Below is a small trained network, with its code and all its weights. Each question gives an input and a class and asks what happens when units are switched off, that is, made to give their printed mean instead of their output.

import numpy as np


def w(rows, s, z=0):
    codes = np.array(rows[::2]) - 128.0
    scale = np.full(codes.shape[1], s)
    scale[-1] = z or s
    return codes * scale


def f(y):
    return np.maximum(y, 0)


def log_softmax(a):
    a = a - a.max(-1, keepdims=True)
    return a - np.log(np.exp(a).sum(-1, keepdims=True))


def net(x, mask):
    res = np.array(x, float).reshape(1, 4) / 4 @ E
    y = f(res @ A[0][:, :-1].T + A[0][:, -1])
    res = res + np.where(mask, y, B[0][:, -1]) @ B[0][:, :-1]
    return log_softmax(res[-1] @ U[:, :-1].T + U[:, -1])


A, B = {}, {}
E = w([
[64,230,255,187,89],'x0',
[39,143,130,54,201],'x1',
[157,130,126,138,164],'x2',
[230,216,93,30,99],'x3',
],0.0099)
A[0] = w([
[147,157,112,61,123,47],'N1',
[86,58,155,250,133,47],'N2',
[61,175,137,47,208,46],'N3',
[84,68,136,206,144,183],'N4',
[159,135,147,146,161,112],'N5',
[170,63,97,133,86,157],'N6',
[162,127,92,170,180,102],'N7',
[86,184,195,156,162,5],'N8',
[100,99,80,91,172,138],'N9',
[174,57,84,93,94,50],'N10',
[166,58,68,82,113,139],'N11',
[150,78,102,98,121,153],'N12',
[82,120,119,134,138,83],'N13',
[178,50,112,204,66,28],'N14',
[125,94,82,119,135,159],'N15',
[105,171,121,52,162,103],'N16',
[137,146,161,103,138,76],'N17',
[119,169,211,137,127,136],'N18',
[195,214,160,161,69,119],'N19',
[114,78,101,152,121,95],'N20',
[135,108,92,129,77,113],'N21',
[41,15,99,78,223,137],'N22',
[129,106,127,142,166,130],'N23',
],0.014,0.011)
B[0] = w([
[110,78,157,112,204,161],'N1',
[133,199,18,198,112,208],'N2',
[125,178,3,184,172,181],'N3',
[111,105,107,81,231,224],'N4',
[109,109,112,128,97,137],'N5',
[120,153,96,159,166,206],'N6',
[91,104,98,143,102,155],'N7',
[102,83,179,64,233,164],'N8',
[140,93,169,93,99,192],'N9',
[139,180,73,155,83,186],'N10',
[108,161,77,154,208,227],'N11',
[96,115,94,132,165,193],'N12',
[131,114,147,88,121,142],'N13',
[107,91,157,47,234,184],'N14',
[133,116,176,109,136,189],'N15',
[109,115,88,120,193,177],'N16',
[129,121,112,147,92,137],'N17',
[158,129,53,155,141,193],'N18',
[141,142,153,147,12,221],'N19',
[152,114,143,98,96,162],'N20',
[154,125,121,155,126,157],'N21',
[156,106,244,102,53,249],'N22',
[114,141,131,112,94,153],'N23',
],0.023,0.016)
U = w([
[126,79,134,108,216,92],'0',
[160,188,58,219,139,254],'1',
[196,82,247,135,13,25],'2',
],0.011,0.00044)

Each question gives the input, the list of numbers given to net, and the class t.
The units are the neurons (one row each of A and B). Each row of codes is followed by its name. A weight is (code - 128) times the scale printed after its matrix; where a second scale follows, it is the last column's (A, B and U).
mask holds one flag per neuron, in row order. A switched-off neuron (its flag False) gives its mean, the last column of its row in B, instead of its output. The means were averaged over made-up inputs and are rounded, as every weight is.
A unit's drop is (log p(t) with every unit on - log p(t) with that unit switched off) / (log p(t) with every unit on - log p(t) with every unit switched off).
The circuit of an input: a set's keep is (log p(t) with only the set's units on - log p(t) with every unit switched off) / (log p(t) with every unit on - log p(t) with every unit switched off). Starting from the 12 units with the biggest drops (on a tie, the unit counted first), units are removed one at a time, each time the one whose removal leaves the highest keep (on an exact tie, the one counted first), for as long as the keep stays at least 0.8.
circuit, biggest first: the units of the circuit, biggest drop first
unit that matters most: the unit with the biggest drop
k most important neurons: the k neurons with the biggest drops, biggest first
drop of u: that unit's drop, to one decimal
input [-8,6,-5,0], class 2: unit that matters most -> N22
input [-3,-7,-4,-5], class 0: 2 most important neurons -> [N14, N4]
input [7,-8,2,1], class 2: 2 most important neurons -> [N19, N11]
input [0,-7,3,-8], class 0: 4 most important neurons -> [N14, N4, N19, N10]
input [-1,-6,7,-1], class 0: 2 most important neurons -> [N14, N3]
input [0,7,0,-8], class 2: 2 most important neurons -> [N22, N11]
input [-7,-7,1,-1], class 0: 2 most important neurons -> [N14, N2]
input [1,5,5,5], class 1: 3 most important neurons -> [N3, N4, N14]
input [-1,-6,7,-2], class 0: 2 most important neurons -> [N14, N3]
input [3,5,4,2], class 1: 2 most important neurons -> [N3, N4]
input [4,-4,-4,8], class 2: drop of N1 -> 0.0
input [2,-8,-3,8], class 2: drop of N19 -> 0.7
input [7,0,6,8], class 2: drop of N11 -> 0.4
input [-6,7,-7,-3], class 2: circuit, biggest first -> [N22]
